[ 96 124 159 113 178 152 115 140 165 112 138 149  84 148  85 102 182 153
 115 109 108  70  90 147  74 115 151 119 140 114 125  98 126 107 153 141
 151 118 161  97  72  97 122 162 137 153] = beke
[150 129 127 171 123 140 117 105 112 113 168 111 139 141 138 103 118 172
 152  88 127 101 145 145  96  99 137  98  90 152 106 112  90 143 109 127
 184  92 106 123 130 106 181 118  96 115] = gir
[ 87 128 102 160 106 170 120 128 129 126 171 142 121 139 122 121 137  91
 155  80 140  85 135 160  73 116 137 107 150 153 147 121 151 140 109 147
 190 104 100 113 108  83 173 154 132  99] = tal
[ 91 143 124  96 117 102 120 155 111 178 111 154 129  95 142 140 106  88
 123 150 133 171 129 145 178 131  99 137 148 122 123 140 165 164 154 153
  89 160 121 174 151 148 102  74 144 119] = mok
[116  81 167  70 170 142  95 160 167 131 117 167  84 152  97 100 175 159
 100 117  97  93  73 167 106 102 156 102 147 100 103  92 137 134 163 173
 122 162 166 116  85 101  76 140 151 166] = gem
[197 157 146 113 141  91 131 114 112 130  87 102 149 121 146 114 113 182
 106 162 122 179 133 111 175 130 149 144  83 124 106 148  74 129 118 115
  80 138 130 156 168 170  95  92  94 147] = Fedo
[113 136  86 133 102 148  78 154 104 198 181 172 133 133 148  95 108 110
 157  80 128 128 134 214 124  78 141  68 115 151  92 128 131 202  87 193
 178 154  75 172 136  94 144  64 112  76] = tem
[140 173  97 193  85 109 157  85  94 117 136  88 176 106 159 150  85 100
 156 137 157 161 181  89 152 151 102 150 112 166 146 157 116 124 100  85
 134  91  98 138 168 158 185 113 108  99] = fevib
[ 82 121 143 173 133 132 152 113 142  94 121 108 130 119 113 140 138 104
 128 133 134 113 143  78 112 151 108 155 155 136 157 121 146  87 155  82
 132 103 150 100 121 133 164 168 159 140] = ref
[ 59  89 125  60 136 144  98 171 149 162 130 170  88 135 104 127 148  81
 112 114 102 107  83 167 109 119 129 109 168  97 124 112 181 142 143 173
 127 168 141 132  93 104  76 137 165 124] = Sul
[117 162  76 107  86 114 133 149  96 189 139 150 142 105 156 139  98  89
 133 137 145 174 142 175 169 138 118 134 100 130 131 158 125 197  73 162
 119 156  71 195 165 147 104  64  99  70] = piv
has: [160 167 131] | yes
gone mok: [154 117 129 165 148 120  95 142 145  99 153 124 123 160 106 102 133 129
 178 140 151 111 174  74  96 140 102 144 164 178  88 137 122 171 154  89
 119 143  91 131 123 150 111 121 148] | [155]
asked: [ 87 128] | tal
asked: [ 97 124] | Sul
asked: [149 121 146 114 113 182 106 162] | Fedo
gone ref: [140 104  82 128 155 108  82 108  94 151 121 132 138 164 133 159 155 157
 113 103 132 136 142 143 133 113 155  87 134 121 173 121 119 152 146 133
 140 130 113 112  78 143 150 100 121] | [168]

[111 124 147 179 157 178 145 157 160 150 176 101 128 109 136 181 107] = Livi
[101  99 140  96 103 157 126 112  92 153 100 160 125 140 109 126 116] = Sipu
[ 90 117 125 114 148 140 155 102 144 118 136 132 178 114 126  96 107] = Zumeg
[181 145 107 150 136 128 124 157 147 179 111 160 109 157 101 176 177] = Sep
[100 124 144 117 148  90 103 108 144 136 149 140 106 152 151 117  97] = Pevu
[152 134 141 142  86 129 107 133  72 124 112 120 108 137 125 139 136] = rov
[121  93 141  89 108 145 107 119 115 211  92 203 187 164  91 172 125] = gifip
[ 96 118 132 178 155 117 107 144  90 148 140 114 126 102 125 135 114] = lupup
order: [145 157 160 107 111 109 136 177 181 150 101 124 157 147 128 176 179] | Sep
order: [107  96 126 114 178 132 136 118 144 102 155 140 148 114 125 117  90] | Zumeg
gone lupup: [118 114 135 107 178 140 144 126 114 102 132 155  96 117 125 148] | [90]

[128 159 125  90  93 118] : tevo
[105 145 143 187  88 146] : lese
[125 159  92 118  90 126] : git
has: [ 88 187 143 145] | no
order: [128  90 118 125  93 159] | tevo
gone git: [ 90 159  92 118 126] | [125]
asked: [ 93 118] | tevo

[ 92 198 180 171 133  97 193 127  98  60 103 163]  noter
[ 91 195 174 171 128  99 190 126  97  56 108 157]  pok
[ 96 214 203 168 149  86 207 134  98  70  89 180]  migop
[ 96 212 199 168 146  87 206 133  98  69  91 178]  vunob
[ 96 209 198 168 146  89 203 132  98  68  93 175]  vatab
[ 95 205 189 169 139  92 199 131  98  66  98 170]  komi
[ 93 200 184 170 136  94 197 130  98  64 101 165]  Nizo
[ 96 214 203 168 149  86 207 134  98  70  95 171]  butam
step +1: [198] | [199]
step +1: [212 199] | [213 200]
gone pok: [ 91 171 195 108 157  97 190  99 126 174 128] | [56]
order: [175  96 209 198 168 146  89 203 132  98  68  93] | vatab
step -1: [126  97  56] | [125  96  55]
has: [ 92 198 180 171] | yes

[219 190 140 218 145  77] -> fos
[165 212  69  48  93  82] -> ves
[160  51  37 173 141 202] -> fep
step -1: [212  69  48  93] | [211  68  47  92]
has: [93 82] | yes
step -1: [69 48] | [68 47]
step +1: [218] | [219]
gone fos: [ 77 218 140 145 190] | [219]
has: [ 51  37 173 141 202] | yes

[171 174 154 188 106  98 106 157 116 105 171 179  67 139  99 121 100 153
  67 181  79 171 100  80  99 174 190 160 120  71  84 198 172 201 163  87
 164 174 172 115  68  79] = ramub
[104 109  96  58 149 186 161  55 117 152  96 123 171 145 136 118 158  60
 187 143 160  75 173 198 116 119 104  66 205 179 169  83 126 100 192  74
 175 150 144 149  53 117] = vabak
[ 80 125 140 160  98  51 191 174 101 130  90  61 111 188 137 134 180 121
  97 126 152  99 151 116 215  79  76 125 123  64  74  90 147  85 113 148
 129  82  83 190  74 137] = Loza
[112 159  98 174 140 101  51 191 160  86 139 110  90 145 105 107 128 200
  70 176  86 141 101  58 205 192 212 130 169 123 118 189 175 183 142 119
 123 180 155  70 120  82] = gopef
[104 109  96  58 149 186 161  55 117 152  96 123 171 145 136 118 158  60
 187  52 160  75 173 198 116 119 104  66 205 179 169  83 129 101  69 170
  58  85  91 128 193 185] = mal
has: [174 172] | yes
has: [116 157 106  98] | no
step +1: [152  96 123 171] | [153  97 124 172]
gone vabak: [149 179 116 126 161  83 109 171 187 160 117 118 150 104 173 136 123 152
 119 149 145 175 192 186 205 143  75  66  60 198  96 169  74  96  53 100
 158  55 117 104  58] | [144]
asked: [ 98 174 140 101  51 191 160] | gopef
gone mal: [104 123 104 160 118 161 158 187  66 186 136 149 169 170 101 145 198  55
 119  96  83  96 109  52 128 193 185  91 117  75  58  60 205 152 171 129
  58  85  69 179 173] | [116]
step -1: [200] | [199]

[140  88 217  72] = biv
[ 21 203 185 131] = feve
[105 169  47 117] = Petun
[100  85  85 159] = Zade
[ 73 165 146 122] = Fuvat
[100  85  85 127] = botu
[ 84 176 175 110] = ret
step +1: [100] | [101]
asked: [ 84 176] | ret
order: [ 84 110 175 176] | ret

[ 89 120 156 215] : ful
[148 151  59 122] : Sato
[140 127 186 185] : lunun
[170 157 161 111] : robap
[113 152  85 168] : nal
[149  84 193  85] : temep
gone temep: [ 84 193 149] | [85]
gone lunun: [185 127 140] | [186]
asked: [ 89 120] | ful
step -1: [193] | [192]

[160 181 121 102 100 146] : Meba
[161 111 123 132 120 127] : Nop
[150 160 111 163 179 154] : Nok
[185 146 112 121 103 126] : tupak
[173 147 153 121 117 145] : dig
[120 142 169  87 116 172] : ril
[132 107 107 179 177 115] : zer
[186 140 140 151 185 165] : rema
[147 173 153 100 131 186] : vid
[141 107  86 175 146  84] : suz
has: [112 121 103 126] | yes
gone rema: [140 140 186 165 151] | [185]
asked: [147 173 153] | vid
asked: [160 111] | Nok
has: [103 121] | no
has: [186 131 100] | no
gone suz: [ 84 146 141 175 107] | [86]

[127 100 151 172 165 125 125 138 113] : lilo
[ 90  93 173 162 160  75 122  87  81] : Debis
[118  73 169 193 182 114 123 134  95] : rav
[190 199 101  58  71 187 173 172 194] : tipud
[143 127 127 100 101 152 165 153 150] : sesi
[219 125  98  84 139 177 176 183 136] : vugak
[170  98 178 159 156 145 154 157 114] : Zav
[ 37 147 101 145 145  63  79  63 113] : kud
[137 169  98  84  90 153 150 145 170] : lam
[145 169 133 114 122 127 135 122 139] : Fem
[132  88 180 181 176 112 130 127  93] : vizig
[118 187  79 159 158 139  80 136 162] : sal
gone sal: [ 80 158 136 139 159 187 118  79] | [162]
step +1: [134] | [135]
has: [133 114 122 126] | no
has: [127 100] | yes
asked: [137 169  98  84  90 153 150 145 170] | lam
gone Zav: [154 114  98 145 157 159 178 156] | [170]

[156 203 140 161  52]  Gudir
[105 203 140 106  52]  mego
[178  64  56 147 125]  baput
gone mego: [203  52 106 140] | [105]
order: [ 52 161 140 203 156] | Gudir

[122 125 132 141 124 122 112 112 113 128 134 160 122 120  99  91 103 106
 135 126 124 126 139 101 123 149 137 130 147 126 152 125 146  84 130 107]  bogeg
[143 125 125 142 130 137 124 141 118 137 128 140 144 115 102 106 110 103
 141 114 120 104 126 134 121 151 129 131 153 132 163 119 172  74 130 103]  pob
[147 122  91 125 135 107 130 113 120 149 152 132 126 134 122 141 123 160
 130 126 123 137  84 124 101 128 112 103 112 126 146  99 106 125 124 139]  bub
[122 125 132 141 124 122 112 112 113 128 134 138 122 120  99  91 103 106
 135 126 124  96 139 101  91 149 137 130 147 126 152 125 146  84 130 107]  sika
gone bogeg: [125 137 107  84 132 126 128 103 120 146 149 101 141 130 135 122 124 112
 122 152 112 125 106 126  99 123 122 134  91 130 160 139 147 126 124] | [113]
asked: [112 126] | bub
gone sika: [101  99 103 130 135 106  91 146 124 147  84 149 125  96 120 139 126 122
 125 138 122 134 126 130  91 113 128 124 122 107 132 152 112 137 112] | [141]
step -1: [135 126] | [134 125]
has: [129 131] | yes
order: [122 126 135 128 146 125 103 160 125 124 120 147 124  84 106 113 126 101
  99 107 134 149  91 137 122 141 122 152 130 139 126 123 130 112 132 112] | bogeg

[102 183 177  89 138 183] : suk
[166 112  97  88 212 178] : noda
[106 168 122 211  65 133] : soted
[119 160 151 107 161 167] : romo
[113 151 115 191 118 106] : zivi
[113 163 177  89 138 183] : beme
[107 164 145 148 134 133] : Zab
[152 123 133  84 164 180] : Dezuf
[171 106  91 102 185 181] : Bena
[144 124  88 181 118 133] : zimok
[141 128 127 110 166 150] : lupu
asked: [102 185] | Bena
has: [168 121 211] | no

[128 141 130 107  68 166 116 119  69 139]  Dimik
[123 141 131 116 113 126 126 133 111 132]  Zogap
[114 156 135 112  59 142 122 135  67 128]  peg
[127 150 131  96  50 173 112 118  50 145]  Vevev
[117 143 132 128  85 133 126 135  94 120]  kab
[126 140 131 111 110 134 124 128 107 137]  Fol
[120 135  85 117 126 128 143  94 132 132]  Dal
[111 160 138 108 104 106 128 147 103 130]  rofe
[130 143 130  98  83 159 116 133 111 132]  Zumi
asked: [123 141 131 116 113 126 126 133 111 132] | Zogap
has: [128 143  94] | yes
asked: [120 135  85 117 126 128] | Dal
order: [ 85  94 117 120 126 128 132 133 135 143] | kab
asked: [160 138 108 104 106] | rofe
step -1: [123] | [122]
gone Dal: [117 132 132 128 135  94 120 126 143] | [85]

